Below are the code and all the weights of a small trained network. Each question names an input and a class and asks about switching units off, where a switched-off unit gives its printed mean instead of its output.

import numpy as np


def w(rows, s, z=0):
    codes = np.array(rows[::2]) - 128.0
    scale = np.full(codes.shape[1], s)
    scale[-1] = z or s
    return codes * scale


def norm(h):
    return h / np.sqrt((h * h).mean(-1, keepdims=True) + 1e-5)


def f(y):
    return y / 2 * (1 + np.tanh(0.7978845608 * (y + 0.044715 * y**3)))


def log_softmax(a):
    a = a - a.max(-1, keepdims=True)
    return a - np.log(np.exp(a).sum(-1, keepdims=True))


def net(x, mask):
    res = np.array(x, float).reshape(1, 8) / 4 @ E
    u = 0
    for l in range(4):
        y = f(norm(res) @ A[l][:, :-1].T + A[l][:, -1])
        res = res + np.where(mask[u : u + 5], y, B[l][:, -1]) @ B[l][:, :-1]
        u += 5
    return log_softmax(norm(res)[-1] @ U[:, :-1].T + U[:, -1])


A, B = {}, {}
E = w([
[119,106,212,137,173,92,39,122,106,96],'x0',
[105,1,139,178,134,154,152,165,131,120],'x1',
[170,90,158,167,76,104,162,192,154,117],'x2',
[127,195,55,151,82,155,129,129,112,144],'x3',
[114,75,75,116,124,105,129,163,68,142],'x4',
[144,142,150,170,120,133,126,137,149,96],'x5',
[164,94,174,79,94,234,169,182,151,138],'x6',
[187,130,60,165,165,185,79,91,73,53],'x7',
],0.0056)
A[0] = w([
[107,139,58,138,118,3,109,138,121,92,116],'L0N0',
[193,167,68,169,153,145,175,205,117,220,60],'L0N1',
[22,18,154,66,152,121,176,121,141,123,2],'L0N2',
[138,74,118,155,88,128,124,109,150,51,70],'L0N3',
[154,77,102,248,178,147,110,111,216,39,19],'L0N4',
],0.0052,0.002)
B[0] = w([
[95,146,203,165,55,119,182,74,17,151,254],'L0N0',
[65,253,87,100,171,226,129,104,69,64,176],'L0N1',
[238,43,13,121,174,142,117,101,132,218,214],'L0N2',
[137,133,49,180,115,53,191,71,169,102,148],'L0N3',
[153,81,149,225,223,133,236,122,57,122,234],'L0N4',
],0.0065,0.0021)
A[1] = w([
[123,71,94,102,156,98,126,126,163,170,75],'L1N0',
[76,139,144,160,44,110,104,111,71,254,246],'L1N1',
[118,129,169,102,86,127,116,206,222,173,102],'L1N2',
[138,180,48,135,111,164,162,164,161,94,44],'L1N3',
[158,79,159,113,138,187,181,163,204,124,128],'L1N4',
],0.0065,0.0014)
B[1] = w([
[178,76,133,147,110,105,90,160,132,202,156],'L1N0',
[210,138,180,186,97,70,103,121,80,123,252],'L1N1',
[114,205,182,112,165,157,144,114,254,123,185],'L1N2',
[82,77,76,127,100,143,164,177,102,142,184],'L1N3',
[87,193,148,116,169,42,130,129,103,178,217],'L1N4',
],0.009,0.0038)
A[2] = w([
[70,92,136,101,134,88,109,104,99,209,107],'L2N0',
[77,162,81,116,58,181,161,180,71,146,10],'L2N1',
[91,79,161,105,121,116,1,66,74,73,156],'L2N2',
[124,96,137,204,161,105,138,110,62,124,155],'L2N3',
[143,135,115,172,195,162,26,79,153,87,57],'L2N4',
],0.0068,0.0012)
B[2] = w([
[187,139,103,158,87,147,59,179,80,221,169],'L2N0',
[174,136,98,75,42,180,148,17,254,84,199],'L2N1',
[170,185,65,58,143,174,74,135,141,85,218],'L2N2',
[115,172,134,122,167,135,166,93,113,58,254],'L2N3',
[134,117,114,84,188,189,108,200,113,92,184],'L2N4',
],0.0085,0.0048)
A[3] = w([
[130,199,23,146,1,97,113,69,127,76,140],'L3N0',
[89,146,182,165,77,79,60,114,39,82,140],'L3N1',
[242,125,130,162,215,214,146,31,149,98,252],'L3N2',
[168,202,117,97,43,187,219,112,128,114,61],'L3N3',
[190,17,84,73,145,95,92,170,124,242,172],'L3N4',
],0.0053,0.0026)
B[3] = w([
[177,96,59,121,35,111,122,176,171,168,222],'L3N0',
[215,168,27,68,129,90,126,60,80,228,174],'L3N1',
[2,59,147,113,125,107,116,157,151,145,255],'L3N2',
[160,38,116,140,164,188,163,136,214,104,186],'L3N3',
[104,73,216,238,69,253,51,159,153,110,179],'L3N4',
],0.0073,0.0061)
U = w([
[105,227,255,112,142,92,168,147,220,149,131],'0',
[53,45,118,224,222,72,229,83,63,13,96],'1',
[137,73,17,106,1,207,193,92,239,82,189],'2',
[159,6,189,226,81,191,35,174,124,191,165],'3',
[82,158,94,16,203,195,14,145,95,13,7],'4',
[252,237,68,161,64,2,74,40,37,131,139],'5',
],0.0084,0.0019)

Each question gives the input, the list of numbers given to net, and the class t.
The units are the neurons (one row each of A and B). Each row of codes is followed by its name. A weight is (code - 128) times the scale printed after its matrix; where a second scale follows, it is the last column's (A, B and U).
mask holds one flag per neuron, layer by layer. A switched-off neuron (its flag False) gives its mean, the last column of its row in B, instead of its output. The means were averaged over made-up inputs and are rounded, as every weight is.
A unit's drop is (log p(t) with every unit on - log p(t) with that unit switched off) / (log p(t) with every unit on - log p(t) with every unit switched off).
The circuit of an input: a set's keep is (log p(t) with only the set's units on - log p(t) with every unit switched off) / (log p(t) with every unit on - log p(t) with every unit switched off). Starting from the 12 units with the biggest drops (on a tie, the unit counted first), units are removed one at a time, each time the one whose removal leaves the highest keep (on an exact tie, the one counted first), for as long as the keep stays at least 0.8.
circuit, biggest first: the units of the circuit, biggest drop first
unit that matters most: the unit with the biggest drop
top k neurons: the k neurons with the biggest drops, biggest first
top k neurons in layer l: the k neurons of layer l with the biggest drops, biggest first
drop of u: that unit's drop, to one decimal
input [-5,2,-7,3,-5,3,0,-8], class 0: top 2 neurons -> L1N2, L2N1
input [-4,2,-2,6,5,1,-5,-2], class 5: circuit, biggest first -> L1N1
input [7,7,5,7,3,-8,-5,-8], class 5: top 4 neurons -> L1N1, L0N0, L3N1, L3N2
input [2,-6,-5,-8,4,3,6,-5], class 3: top 3 neurons -> L0N2, L3N4, L1N0
input [8,-8,8,-3,-1,5,-5,-4], class 5: top 2 neurons -> L3N1, L0N0
input [-8,7,1,-6,8,1,-1,6], class 1: circuit, biggest first -> L0N4, L3N0
input [2,8,-6,0,-5,0,8,4], class 1: circuit, biggest first -> L0N4, L2N3, L1N4
input [5,-2,1,-8,-7,-6,-1,-2], class 3: circuit, biggest first -> L0N2, L2N0
input [8,-8,-8,-7,8,6,5,-7], class 3: circuit, biggest first -> L3N4, L2N0
input [0,-8,-8,4,-2,-5,2,0], class 2: circuit, biggest first -> L1N4, L3N0, L3N3
input [-8,5,-1,1,-6,-5,7,-6], class 0: top 3 neurons -> L1N2, L1N4, L3N0
input [-1,-6,6,-6,5,4,-2,5], class 1: circuit, biggest first -> L0N4, L3N2
input [2,-6,0,1,0,2,4,2], class 2: top 3 neurons -> L1N1, L1N3, L3N3
input [5,-5,1,-3,-6,6,-5,8], class 4: circuit, biggest first -> L2N4
input [-5,0,-1,0,2,-5,-1,-8], class 3: top 2 neurons -> L3N4, L0N2
input [-7,5,1,-4,-3,5,-5,-4], class 1: top 3 neurons -> L0N4, L2N3, L3N0
input [0,-4,-8,-6,8,8,-5,-8], class 5: top 2 neurons -> L0N0, L1N1
input [5,-6,6,-6,5,1,7,5], class 4: top 3 neurons in layer 1 -> L1N1, L1N0, L1N3
input [7,6,-1,8,4,5,-4,1], class 5: top 2 neurons in layer 1 -> L1N1, L1N2
input [7,2,-4,-6,-6,4,2,0], class 4: circuit, biggest first -> L2N2
input [-1,2,8,4,0,7,7,-6], class 0: top 2 neurons -> L1N2, L1N4
input [8,-3,-5,-1,-5,6,-7,3], class 4: top 2 neurons in layer 2 -> L2N4, L2N2
input [-5,5,-3,-7,-6,2,-6,-8], class 3: drop of L3N4 -> 0.1
input [4,-2,3,-3,-8,3,1,7], class 1: drop of L0N4 -> 1.1
input [0,4,2,7,-3,2,7,-5], class 0: drop of L1N2 -> 1.0
input [-4,6,-1,2,4,7,-5,-8], class 5: drop of L0N0 -> 0.4
input [-3,8,2,4,-6,8,6,-7], class 0: unit that matters most -> L1N4
input [4,-2,-8,-4,-7,-8,-1,-8], class 3: top 2 neurons in layer 2 -> L2N0, L2N3
